Below are the code and all the weights of a small trained network. Each question names an input and a class and asks about switching units off, where a switched-off unit gives its printed mean instead of its output.

import numpy as np


def w(rows, s, z=0):
    codes = np.array(rows[::2]) - 128.0
    scale = np.full(codes.shape[1], s)
    scale[-1] = z or s
    return codes * scale


def norm(h):
    return h / np.sqrt((h * h).mean(-1, keepdims=True) + 1e-5)


def f(y):
    return np.maximum(y, 0)


def log_softmax(a):
    a = a - a.max(-1, keepdims=True)
    return a - np.log(np.exp(a).sum(-1, keepdims=True))


def net(x, mask):
    res = np.array(x, float).reshape(1, 2) / 4 @ E
    u = 0
    for l in range(2):
        y = f(norm(res) @ A[l][:, :-1].T + A[l][:, -1])
        res = res + np.where(mask[u : u + 5], y, B[l][:, -1]) @ B[l][:, :-1]
        u += 5
    return log_softmax(norm(res)[-1] @ U[:, :-1].T + U[:, -1])


A, B = {}, {}
E = w([
[75,3,180,118,147,129,130,74,204,48,154,210],'x0',
[94,57,183,213,78,179,142,144,29,188,126,84],'x1',
],0.0071)
A[0] = w([
[145,245,78,91,131,91,141,144,170,148,112,108,66],'L0N1',
[129,185,99,148,118,136,130,149,86,161,120,105,40],'L0N2',
[114,188,125,70,139,122,126,113,182,89,132,184,2],'L0N3',
[116,179,141,121,103,102,185,121,68,153,94,135,108],'L0N4',
[127,165,136,114,126,112,111,107,126,147,144,143,10],'L0N5',
],0.011,0.0019)
B[0] = w([
[84,129,164,104,163,186,147,125,88,43,113,254,251],'L0N1',
[151,67,188,151,107,161,95,108,174,203,141,28,204],'L0N2',
[162,129,94,179,150,84,116,124,166,202,162,60,240],'L0N3',
[137,141,102,141,99,72,45,99,94,146,161,88,183],'L0N4',
[186,146,115,79,98,218,110,125,151,104,230,132,145],'L0N5',
],0.0098,0.012)
A[1] = w([
[63,84,148,147,68,106,210,124,44,101,82,208,62],'L1N1',
[103,157,129,55,126,172,133,111,140,70,121,218,88],'L1N2',
[161,141,155,69,122,198,120,89,169,99,143,141,61],'L1N3',
[94,189,165,51,121,201,117,125,47,58,81,230,10],'L1N4',
[140,130,76,113,138,7,160,141,235,140,95,86,6],'L1N5',
],0.013,0.0012)
B[1] = w([
[119,130,177,131,192,131,190,85,166,141,101,172,201],'L1N1',
[136,102,179,135,71,152,81,133,89,161,117,70,227],'L1N2',
[122,151,65,101,125,105,179,164,132,109,102,121,198],'L1N3',
[77,187,57,83,186,151,133,77,115,97,194,150,247],'L1N4',
[156,42,111,5,76,122,119,192,213,87,123,100,240],'L1N5',
],0.015,0.011)
U = w([
[91,226,58,42,162,212,122,76,65,95,180,172,214],'0',
[172,106,165,198,41,137,54,121,59,235,126,37,215],'1',
[194,58,83,15,66,103,113,193,218,108,119,113,146],'2',
[112,111,220,147,190,152,230,52,137,161,74,222,189],'3',
[122,168,130,191,73,34,144,236,39,120,85,206,15],'4',
[254,176,137,137,41,123,134,135,64,133,82,237,3],'5',
[158,192,95,201,95,132,100,152,154,121,91,144,43],'6',
[167,152,79,152,125,53,173,175,83,153,65,133,16],'7',
],0.0087,0.0035)

Each question gives the input, the list of numbers given to net, and the class t.
The units are the neurons (one row each of A and B). Each row of codes is followed by its name. A weight is (code - 128) times the scale printed after its matrix; where a second scale follows, it is the last column's (A, B and U).
mask holds one flag per neuron, layer by layer. A switched-off neuron (its flag False) gives its mean, the last column of its row in B, instead of its output. The means were averaged over made-up inputs and are rounded, as every weight is.
A unit's drop is (log p(t) with every unit on - log p(t) with that unit switched off) / (log p(t) with every unit on - log p(t) with every unit switched off).
The circuit of an input: a set's keep is (log p(t) with only the set's units on - log p(t) with every unit switched off) / (log p(t) with every unit on - log p(t) with every unit switched off). Starting from all 10 units, units are removed one at a time, each time the one whose removal leaves the highest keep (on an exact tie, the one counted first), for as long as the keep stays at least 0.8.
circuit, biggest first: the units of the circuit, biggest drop first
most important unit: the unit with the biggest drop
k most important neurons: the k neurons with the biggest drops, biggest first
top k neurons in layer l: the k neurons of layer l with the biggest drops, biggest first
drop of u: that unit's drop, to one decimal
input [7,7], class 3: most important unit => L0N1
input [-1,0], class 0: 2 most important neurons => L0N1, L0N3
input [-1,-1], class 0: 2 most important neurons => L0N1, L1N4
input [-1,6], class 1: 2 most important neurons => L0N1, L1N5
input [1,6], class 3: top 2 neurons in layer 0 => L0N3, L0N2
input [0,4], class 1: 3 most important neurons => L0N1, L1N4, L1N5
input [1,7], class 3: 3 most important neurons => L0N3, L0N2, L1N1
input [0,2], class 1: 2 most important neurons => L0N1, L1N4
input [-2,1], class 1: 2 most important neurons => L0N2, L1N5
input [8,2], class 3: top 2 neurons in layer 1 => L1N5, L1N1
input [4,4], class 3: drop of L0N1 => 0.3
input [6,7], class 3: drop of L0N1 => 0.1
input [-1,1], class 1: drop of L1N5 => 0.1
input [-1,2], class 1: drop of L1N5 => 0.1
input [-1,-5], class 0: circuit, biggest first => L0N1
